Below is a small trained network, with its code and all its weights. Each question gives an input and a target symbol and asks what happens when units are switched off, that is, made to give their printed mean instead of their output.

import numpy as np


def w(rows, s, z=0):
    codes = np.array(rows[::2]) - 128.0
    scale = np.full(codes.shape[1], s)
    scale[-1] = z or s
    return codes * scale


def norm(h):
    return h / np.sqrt((h * h).mean(-1, keepdims=True) + 1e-5)


def f(y):
    return y / 2 * (1 + np.tanh(0.7978845608 * (y + 0.044715 * y**3)))


def softmax(a):
    e = np.exp(a - a.max(-1, keepdims=True))
    return e / e.sum(-1, keepdims=True)


def log_softmax(a):
    a = a - a.max(-1, keepdims=True)
    return a - np.log(np.exp(a).sum(-1, keepdims=True))


def net(x, mask):
    ids = ['ΛΣΦδεη'.index(c) for c in x.split()]
    T = len(ids)
    res = E[ids] + P[:T]
    u = 0
    for l in range(2):
        r = norm(res)
        for j in range(2):
            rows = slice(3 * j, 3 * j + 3)
            q, k, v = (r @ M[l][rows].T for M in (Q, K, V))
            z = softmax(np.where(np.tri(T) > 0, q @ k.T / 3**0.5, -1e9)) @ v
            o = O[l][rows]
            res = res + np.where(mask[u + j], z, o[:, -1]) @ o[:, :-1]
        u += 2
        y = f(norm(res) @ A[l][:, :-1].T + A[l][:, -1])
        res = res + np.where(mask[u : u + 4], y, B[l][:, -1]) @ B[l][:, :-1]
        u += 4
    return log_softmax(norm(res)[-1] @ U[:, :-1].T + U[:, -1])


Q, K, V, O, A, B = {}, {}, {}, {}, {}, {}
E = w([
[114,99,23,69,189,97,143,88],'Λ',
[151,125,15,141,122,216,95,128],'Σ',
[105,28,129,163,115,216,98,126],'Φ',
[209,97,153,190,251,130,101,171],'δ',
[124,82,143,238,102,51,66,109],'ε',
[127,90,130,129,65,85,151,203],'η',
],0.0032)
P = w([
[119,234,191,86,132,148,184,142],'0',
[39,114,81,157,211,144,143,145],'1',
[56,101,69,171,206,147,134,147],'2',
[92,104,83,193,190,142,145,132],'3',
[123,94,82,198,172,136,141,122],'4',
[145,78,90,187,156,133,136,119],'5',
[167,76,105,178,145,130,130,124],'6',
[181,74,112,157,130,130,110,125],'7',
[191,71,122,141,116,132,89,132],'8',
[195,75,132,128,111,118,69,135],'9',
[196,83,146,102,97,120,47,147],'10',
[193,87,145,92,90,121,20,155],'11',
[189,99,157,79,84,113,3,161],'12',
],0.0037)
Q[0] = w([
[87,196,145,129,134,152,174,75],'0.h1',
[137,196,139,98,122,120,159,120],'0.h1',
[118,109,78,145,175,148,126,111],'0.h1',
[146,169,155,120,100,134,250,94],'0.h2',
[254,55,61,125,170,100,83,85],'0.h2',
[122,115,94,249,176,141,221,101],'0.h2',
],0.0076)
K[0] = w([
[117,78,46,198,179,81,113,148],'0.h1',
[94,125,90,160,199,132,92,103],'0.h1',
[176,79,141,108,78,172,132,129],'0.h1',
[55,131,78,177,245,162,154,72],'0.h2',
[254,66,147,133,88,121,73,120],'0.h2',
[127,15,38,214,111,110,214,179],'0.h2',
],0.0061)
V[0] = w([
[94,138,128,106,74,86,159,122],'0.h1',
[139,101,66,117,153,85,84,138],'0.h1',
[151,190,86,151,100,97,104,179],'0.h1',
[106,122,78,105,168,163,158,60],'0.h2',
[150,120,174,184,141,193,136,142],'0.h2',
[91,115,149,64,107,136,176,254],'0.h2',
],0.0046)
O[0] = w([
[172,122,78,80,167,39,108,152,56],'0.h1',
[224,82,174,128,139,188,181,166,120],'0.h1',
[179,136,32,105,87,143,210,136,160],'0.h1',
[184,155,193,12,97,121,46,82,179],'0.h2',
[3,98,94,32,111,118,142,209,189],'0.h2',
[170,30,130,120,57,85,248,101,7],'0.h2',
],0.0029,0.0016)
A[0] = w([
[160,98,146,83,155,195,74,128,4],'0.n1',
[74,88,144,141,98,108,133,158,39],'0.n2',
[46,101,151,70,1,94,149,155,60],'0.n3',
[158,91,80,173,110,104,170,166,101],'0.n4',
],0.0034,0.0018)
B[0] = w([
[118,150,60,120,147,109,93,32,240],'0.n1',
[166,177,129,104,156,78,74,119,29],'0.n2',
[94,204,120,223,168,136,64,75,1],'0.n3',
[164,2,154,135,124,123,108,154,195],'0.n4',
],0.003,0.00076)
Q[1] = w([
[158,21,41,145,240,158,54,254],'1.h1',
[69,161,198,213,77,50,249,198],'1.h1',
[33,68,82,132,123,168,123,198],'1.h1',
[116,145,136,92,144,115,141,104],'1.h2',
[148,111,88,137,136,158,101,159],'1.h2',
[105,217,148,108,73,156,196,133],'1.h2',
],0.0095)
K[1] = w([
[189,75,178,153,54,79,29,184],'1.h1',
[18,173,85,118,147,49,219,97],'1.h1',
[100,98,252,227,149,53,127,254],'1.h1',
[155,103,101,155,126,184,91,146],'1.h2',
[169,165,176,151,118,90,159,163],'1.h2',
[112,21,103,142,188,108,97,75],'1.h2',
],0.0081)
V[1] = w([
[136,114,176,121,194,254,180,182],'1.h1',
[60,94,253,189,76,169,91,145],'1.h1',
[43,122,67,121,39,209,154,94],'1.h1',
[154,135,59,91,65,184,99,89],'1.h2',
[140,67,180,79,110,165,208,142],'1.h2',
[91,168,124,155,71,220,147,201],'1.h2',
],0.0048)
O[1] = w([
[137,66,225,30,80,225,129,178,194],'1.h1',
[130,135,169,174,172,238,152,3,105],'1.h1',
[251,137,136,172,43,153,52,83,1],'1.h1',
[101,169,58,115,78,204,122,199,121],'1.h2',
[114,153,168,40,83,49,70,114,201],'1.h2',
[226,174,95,153,78,131,81,90,159],'1.h2',
],0.0047,0.0026)
A[1] = w([
[212,42,153,82,109,164,139,180,204],'1.n1',
[132,70,188,141,100,241,162,77,72],'1.n2',
[54,244,176,77,166,153,1,119,225],'1.n3',
[34,86,132,209,180,132,180,131,5],'1.n4',
],0.006,0.0021)
B[1] = w([
[111,93,110,115,60,212,189,150,253],'1.n1',
[126,71,192,81,184,3,158,71,176],'1.n2',
[90,234,249,60,148,183,11,156,222],'1.n3',
[78,135,111,110,146,187,202,119,197],'1.n4',
],0.0052,0.0037)
U = w([
[55,118,165,59,136,156,154,183,202],'Λ',
[187,187,81,149,39,203,79,164,97],'Σ',
[97,222,119,200,210,154,98,62,82],'Φ',
[205,111,213,106,107,112,89,52,66],'δ',
[169,62,73,212,106,100,230,117,236],'ε',
[110,150,86,115,106,2,88,178,2],'η',
],0.0076,0.0021)

Each question gives the input, a string of symbols that net reads in full, and the target symbol t.
The units are the heads (3 rows each of Q, K, V and O) and the neurons (one row each of A and B). Each row of codes is followed by its name. A weight is (code - 128) times the scale printed after its matrix; where a second scale follows, it is the last column's (O, A, B and U).
mask holds one flag per unit, layer by layer, with each layer's heads first. A switched-off unit (its flag False) gives its mean, the last column of its rows in O or B, instead of its output. The means were averaged over made-up inputs and are rounded, as every weight is.
A unit's drop is (log p(t) with every unit on - log p(t) with that unit switched off) / (log p(t) with every unit on - log p(t) with every unit switched off).
The circuit of an input: a set's keep is (log p(t) with only the set's units on - log p(t) with every unit switched off) / (log p(t) with every unit on - log p(t) with every unit switched off). Starting from all 12 units, units are removed one at a time, each time the one whose removal leaves the highest keep (on an exact tie, the one counted first), for as long as the keep stays at least 0.8.
units of the circuit, in order: the units of the circuit, biggest drop first
top k neurons: the k neurons with the biggest drops, biggest first
k most important neurons of layer l: the k neurons of layer l with the biggest drops, biggest first
which heads matter: for each layer, one digit per head in row order, 1 if its drop is at least 0.15 and else 0, layers parted by /
input η δ Σ Λ δ Λ η η Λ Σ, target ε: which heads matter : 00 / 00
input η Λ Λ Λ Λ Λ δ Λ, target η: top 2 neurons : (1.n1, 1.n4)
input ε δ Φ δ Λ δ Φ Σ δ Φ, target ε: units of the circuit, in order : (1.h2, 1.n3)
input η Φ Λ δ Λ δ ε Φ Λ ε, target η: which heads matter : 11 / 01
input δ δ Λ Σ Λ Φ Λ Λ Λ Σ Λ Φ Σ, target δ: which heads matter : 00 / 10
input ε Σ δ ε, target ε: units of the circuit, in order : (1.h2)
input η Λ η Λ Σ Λ δ ε η η δ, target η: which heads matter : 10 / 11
input η Λ Λ Σ Λ ε Λ ε Φ Σ Λ η, target η: which heads matter : 10 / 10
input δ Λ Σ Λ δ ε ε δ Σ Λ, target δ: which heads matter : 11 / 01
input Λ δ Λ Λ Φ Σ Λ, target δ: 2 most important neurons of layer 1 : (1.n2, 1.n4)
input ε δ Λ Σ Φ Σ Φ, target ε: which heads matter : 10 / 01
input η ε Λ Λ δ Λ Λ Λ Λ δ Σ, target η: units of the circuit, in order : (0.h1, 1.h1)
input δ Λ ε, target δ: units of the circuit, in order : (1.h2, 0.h2)
input Λ Σ Λ Λ Λ δ η, target ε: top neuron : (1.n3)
input δ Λ Λ δ δ δ η Λ Λ δ η Σ, target ε: units of the circuit, in order : (0.h2, 1.n3)
input η Σ δ Λ Λ δ δ Λ Λ Λ, target η: units of the circuit, in order : (1.h1, 0.h2)
input Φ Λ Σ Σ δ Φ Λ Λ δ Φ, target Φ: which heads matter : 10 / 00
input η Σ Λ Λ η Λ Φ Λ Σ Λ Λ Σ, target η: units of the circuit, in order : (1.h1, 0.h1)
input Φ Λ Φ Λ Λ Λ δ, target Φ: top 2 neurons : (1.n1, 0.n3)
input η δ Λ Λ Λ Φ, target η: which heads matter : 11 / 11
input Λ Σ Λ Λ, target Σ: units of the circuit, in order : (1.h1)
input Σ Φ Λ δ ε δ Φ, target Φ: 2 most important neurons of layer 1 : (1.n1, 1.n2)
input Λ Σ η Λ η, target ε: which heads matter : 00 / 00
input η Λ δ Σ Σ Σ Λ Λ Φ, target δ: which heads matter : 01 / 11
input δ ε δ Λ Λ Σ η, target δ: units of the circuit, in order : (1.h1, 1.h2)
input ε η Λ Λ δ Σ Λ Λ Λ Σ ε δ, target ε: units of the circuit, in order : (1.h2, 1.n3)
